Below is a small trained network, with its code and all its weights. Each question gives an input and a target symbol and asks what happens when units are switched off, that is, made to give their printed mean instead of their output.

import numpy as np


def w(rows, s, z=0):
    codes = np.array(rows[::2]) - 128.0
    scale = np.full(codes.shape[1], s)
    scale[-1] = z or s
    return codes * scale


def f(y):
    return np.maximum(y, 0)


def softmax(a):
    e = np.exp(a - a.max(-1, keepdims=True))
    return e / e.sum(-1, keepdims=True)


def log_softmax(a):
    a = a - a.max(-1, keepdims=True)
    return a - np.log(np.exp(a).sum(-1, keepdims=True))


def net(x, mask):
    ids = ['ΛΣΩβγεζηξπ'.index(c) for c in x.split()]
    T = len(ids)
    res = E[ids] + P[:T]
    r = res
    for j in range(2):
        rows = slice(2 * j, 2 * j + 2)
        q, k, v = (r @ M[0][rows].T for M in (Q, K, V))
        z = softmax(np.where(np.tri(T) > 0, q @ k.T / 2**0.5, -1e9)) @ v
        o = O[0][rows]
        res = res + np.where(mask[j], z, o[:, -1]) @ o[:, :-1]
    y = f(res @ A[0][:, :-1].T + A[0][:, -1])
    res = res + np.where(mask[2:26], y, B[0][:, -1]) @ B[0][:, :-1]
    return log_softmax(res[-1] @ U[:, :-1].T + U[:, -1])


Q, K, V, O, A, B = {}, {}, {}, {}, {}, {}
E = w([
[188,185,39,156],'Λ',
[111,71,183,125],'Σ',
[161,208,71,172],'Ω',
[123,190,141,23],'β',
[204,182,39,127],'γ',
[193,61,160,121],'ε',
[172,58,127,49],'ζ',
[65,91,54,134],'η',
[5,56,76,151],'ξ',
[83,174,100,209],'π',
],0.016)
P = w([
[51,92,167,5],'0',
[71,138,180,33],'1',
[87,167,179,45],'2',
[101,183,190,62],'3',
[113,176,185,63],'4',
[121,174,186,70],'5',
[132,168,181,73],'6',
[136,166,187,90],'7',
[142,150,193,102],'8',
[145,153,187,114],'9',
[150,143,189,121],'10',
[151,143,181,121],'11',
],0.0035)
Q[0] = w([
[135,15,183,153],'head 0',
[253,130,170,103],'head 0',
[144,3,107,160],'head 1',
[88,251,73,131],'head 1',
],0.014)
K[0] = w([
[197,92,163,110],'head 0',
[126,179,155,5],'head 0',
[104,79,127,176],'head 1',
[102,157,154,54],'head 1',
],0.019)
V[0] = w([
[81,123,249,80],'head 0',
[154,104,110,35],'head 0',
[124,151,171,55],'head 1',
[228,66,152,137],'head 1',
],0.013)
O[0] = w([
[249,64,84,224,188],'head 0',
[149,29,89,44,224],'head 0',
[117,206,119,46,253],'head 1',
[254,125,114,137,20],'head 1',
],0.0086,0.0061)
A[0] = w([
[152,144,88,173,122],'neuron 0',
[194,144,178,139,98],'neuron 1',
[137,129,178,64,117],'neuron 2',
[78,216,125,83,108],'neuron 3',
[39,80,193,97,171],'neuron 4',
[156,99,163,221,84],'neuron 5',
[79,85,186,94,234],'neuron 6',
[64,71,209,103,4],'neuron 7',
[101,145,94,43,116],'neuron 8',
[149,173,158,59,28],'neuron 9',
[146,132,187,47,38],'neuron 10',
[87,193,42,159,178],'neuron 11',
[118,168,187,189,214],'neuron 12',
[101,240,166,168,110],'neuron 13',
[58,139,76,117,100],'neuron 14',
[71,181,153,141,90],'neuron 15',
[26,214,166,167,99],'neuron 16',
[43,149,203,210,82],'neuron 17',
[168,160,137,78,110],'neuron 18',
[77,56,110,32,80],'neuron 19',
[97,254,76,133,79],'neuron 20',
[99,145,47,106,181],'neuron 21',
[84,98,209,233,119],'neuron 22',
[62,35,60,159,230],'neuron 23',
],0.0089,0.0039)
B[0] = w([
[87,117,131,175,144],'neuron 0',
[129,97,156,77,140],'neuron 1',
[156,102,84,152,167],'neuron 2',
[144,94,189,124,244],'neuron 3',
[36,125,88,96,199],'neuron 4',
[100,97,210,72,146],'neuron 5',
[39,85,98,97,194],'neuron 6',
[228,99,188,147,157],'neuron 7',
[146,122,196,86,231],'neuron 8',
[150,142,47,182,180],'neuron 9',
[69,106,106,191,167],'neuron 10',
[102,188,179,145,227],'neuron 11',
[68,157,182,110,161],'neuron 12',
[95,25,103,89,199],'neuron 13',
[167,162,137,65,198],'neuron 14',
[168,105,69,112,187],'neuron 15',
[189,89,13,90,232],'neuron 16',
[119,141,253,193,186],'neuron 17',
[157,141,67,137,184],'neuron 18',
[119,171,109,166,231],'neuron 19',
[128,94,157,201,243],'neuron 20',
[104,184,148,108,221],'neuron 21',
[127,120,47,163,167],'neuron 22',
[191,200,182,193,224],'neuron 23',
],0.016,0.011)
U = w([
[110,73,126,205,205],'Λ',
[190,93,173,155,3],'Σ',
[95,126,123,118,194],'Ω',
[186,84,98,123,150],'β',
[79,106,2,128,111],'γ',
[209,107,41,237,100],'ε',
[177,148,68,136,127],'ζ',
[129,149,184,118,187],'η',
[108,148,112,232,112],'ξ',
[100,71,148,111,35],'π',
],0.0076,0.0055)

Each question gives the input, a string of symbols that net reads in full, and the target symbol t.
The units are the heads (2 rows each of Q, K, V and O) and the neurons (one row each of A and B). Each row of codes is followed by its name. A weight is (code - 128) times the scale printed after its matrix; where a second scale follows, it is the last column's (O, A, B and U).
mask holds one flag per unit, heads first, then neurons. A switched-off unit (its flag False) gives its mean, the last column of its rows in O or B, instead of its output. The means were averaged over made-up inputs and are rounded, as every weight is.
A unit's drop is (log p(t) with every unit on - log p(t) with that unit switched off) / (log p(t) with every unit on - log p(t) with every unit switched off).
The circuit of an input: a set's keep is (log p(t) with only the set's units on - log p(t) with every unit switched off) / (log p(t) with every unit on - log p(t) with every unit switched off). Starting from the 12 units with the biggest drops (on a tie, the unit counted first), units are removed one at a time, each time the one whose removal leaves the highest keep (on an exact tie, the one counted first), for as long as the keep stays at least 0.8.
circuit, biggest first: the units of the circuit, biggest drop first
most important unit: the unit with the biggest drop
k most important neurons: the k neurons with the biggest drops, biggest first
which heads matter: for each layer, one digit per head in row order, 1 if its drop is at least 0.15 and else 0, layers parted by /
input η Ω π ζ ε ε, target ε: which heads matter => 10
input Σ Σ Σ, target Σ: which heads matter => 11
input Λ π β Λ β β Λ β β, target γ: most important unit => neuron 23
input ξ ε Σ Λ Λ β Ω π Σ Λ, target η: which heads matter => 01
input γ Σ η Λ ξ η ε Λ η Σ γ, target η: which heads matter => 10
input ε ξ π ξ Σ Λ, target ξ: which heads matter => 11
input ζ γ Λ β, target γ: circuit, biggest first => [neuron 23; neuron 17]
input Ω Σ Ω, target π: 2 most important neurons => [neuron 13; neuron 3]
input Σ γ Λ γ η π η γ ξ ζ γ π, target Λ: 3 most important neurons => [neuron 13; neuron 17; neuron 20]
input Λ ξ η, target ξ: circuit, biggest first => [head 1; neuron 23]
input ε π η Σ Λ Λ β Λ ζ Λ ξ, target ξ: 3 most important neurons => [neuron 17; neuron 23; neuron 22]
input Σ ζ Λ Ω Σ β ζ ζ π, target π: circuit, biggest first => [neuron 13; neuron 3; head 0]
input Λ ξ ξ γ, target ξ: 2 most important neurons => [neuron 16; neuron 8]
input ξ Λ β γ ζ ε Λ ζ Λ γ π, target π: most important unit => neuron 13
input Λ Λ ζ Λ β π η ξ β ε ξ η, target ξ: 3 most important neurons => [neuron 23; neuron 17; neuron 8]
input β Λ γ γ Λ Σ γ ζ β Λ Λ η, target Ω: which heads matter => 10
input ε ζ γ Σ η ε Λ β ζ ε Ω, target β: 2 most important neurons => [neuron 16; neuron 3]
input Λ Λ Λ, target γ: which heads matter => 10
input γ Λ ε Ω β π β Σ β ε, target Σ: 4 most important neurons => [neuron 5; neuron 16; neuron 23; neuron 4]
input π ε β Σ Λ ξ η Λ Ω Λ ζ, target ε: which heads matter => 10
